Below is a small trained network, with its code and all its weights. Each question gives an input and a class and asks what happens when units are switched off, that is, made to give their printed mean instead of their output.

import numpy as np


def w(rows, s, z=0):
    codes = np.array(rows[::2]) - 128.0
    scale = np.full(codes.shape[1], s)
    scale[-1] = z or s
    return codes * scale


def norm(h):
    return h / np.sqrt((h * h).mean(-1, keepdims=True) + 1e-5)


def f(y):
    return y / 2 * (1 + np.tanh(0.7978845608 * (y + 0.044715 * y**3)))


def log_softmax(a):
    a = a - a.max(-1, keepdims=True)
    return a - np.log(np.exp(a).sum(-1, keepdims=True))


def net(x, mask):
    res = np.array(x, float).reshape(1, 7) / 4 @ E
    u = 0
    for l in range(2):
        y = f(norm(res) @ A[l][:, :-1].T + A[l][:, -1])
        res = res + np.where(mask[u : u + 4], y, B[l][:, -1]) @ B[l][:, :-1]
        u += 4
    return log_softmax(norm(res)[-1] @ U[:, :-1].T + U[:, -1])


A, B = {}, {}
E = w([
[115,120,12,105,130,156,183,151],'x0',
[119,55,127,181,183,156,92,28],'x1',
[159,151,125,208,135,239,254,210],'x2',
[188,182,121,120,202,95,131,39],'x3',
[50,110,175,171,85,104,223,149],'x4',
[133,154,187,55,227,91,86,123],'x5',
[114,66,186,165,201,193,109,152],'x6',
],0.0074)
A[0] = w([
[51,56,170,95,32,94,62,161,6],'L0N1',
[109,148,218,84,177,134,180,186,21],'L0N2',
[116,198,241,140,65,53,183,116,12],'L0N3',
[72,146,6,93,87,45,200,87,3],'L0N4',
],0.014,0.0067)
B[0] = w([
[44,70,116,165,89,108,36,187,229],'L0N1',
[108,147,123,117,206,131,166,168,184],'L0N2',
[221,171,248,177,49,63,144,109,222],'L0N3',
[39,75,51,78,152,58,234,21,253],'L0N4',
],0.012,0.0067)
A[1] = w([
[151,145,44,122,36,172,187,169,46],'L1N1',
[143,94,144,188,161,181,113,21,1],'L1N2',
[145,167,13,123,38,137,174,182,57],'L1N3',
[173,203,57,8,133,68,31,96,26],'L1N4',
],0.015,0.0042)
B[1] = w([
[189,156,114,104,49,198,152,142,215],'L1N1',
[142,72,133,225,143,148,127,48,191],'L1N2',
[119,137,100,124,46,233,182,169,224],'L1N3',
[163,191,96,2,192,88,38,137,253],'L1N4',
],0.011,0.0072)
U = w([
[52,60,122,161,71,96,2,163,166],'0',
[182,178,221,169,69,48,147,132,158],'1',
[80,98,50,91,80,64,190,27,173],'2',
[153,140,81,133,48,223,181,159,149],'3',
[110,141,163,144,232,169,155,209,3],'4',
[163,68,130,222,189,181,90,38,76],'5',
[177,171,96,41,182,87,40,88,200],'6',
],0.013,0.0017)

Each question gives the input, the list of numbers given to net, and the class t.
The units are the neurons (one row each of A and B). Each row of codes is followed by its name. A weight is (code - 128) times the scale printed after its matrix; where a second scale follows, it is the last column's (A, B and U).
mask holds one flag per neuron, layer by layer. A switched-off neuron (its flag False) gives its mean, the last column of its row in B, instead of its output. The means were averaged over made-up inputs and are rounded, as every weight is.
A unit's drop is (log p(t) with every unit on - log p(t) with that unit switched off) / (log p(t) with every unit on - log p(t) with every unit switched off).
k most important neurons: the k neurons with the biggest drops, biggest first
top k neurons in layer l: the k neurons of layer l with the biggest drops, biggest first
drop when u is switched off: that unit's drop, to one decimal
input [-8,6,-1,-1,2,0,-4], class 1: most important neuron -> (L0N3)
input [-4,-2,5,3,-6,7,2], class 4: 3 most important neurons -> (L0N2 L0N4 L1N4)
input [-7,-7,6,8,-7,2,3], class 4: 2 most important neurons -> (L0N2 L0N4)
input [-6,6,-1,0,5,-7,1], class 5: 3 most important neurons -> (L1N2 L1N4 L1N3)
input [-5,6,0,5,3,5,-4], class 1: 2 most important neurons -> (L0N3 L0N4)
input [7,-8,2,4,2,8,1], class 4: 2 most important neurons -> (L0N2 L1N4)
input [-7,-8,-4,5,1,2,6], class 1: 2 most important neurons -> (L0N3 L1N4)
input [-5,5,4,1,-3,-3,-8], class 3: top 2 neurons in layer 0 -> (L0N3 L0N4)
input [-1,2,2,-8,1,-1,2], class 0: drop when L0N1 is switched off -> 0.5
input [-2,-8,6,1,8,-1,1], class 1: drop when L0N3 is switched off -> 1.4
input [-8,4,-5,4,7,8,-1], class 1: drop when L0N1 is switched off -> 0.0
input [-1,-3,5,-4,7,7,-1], class 1: drop when L0N3 is switched off -> 2.9
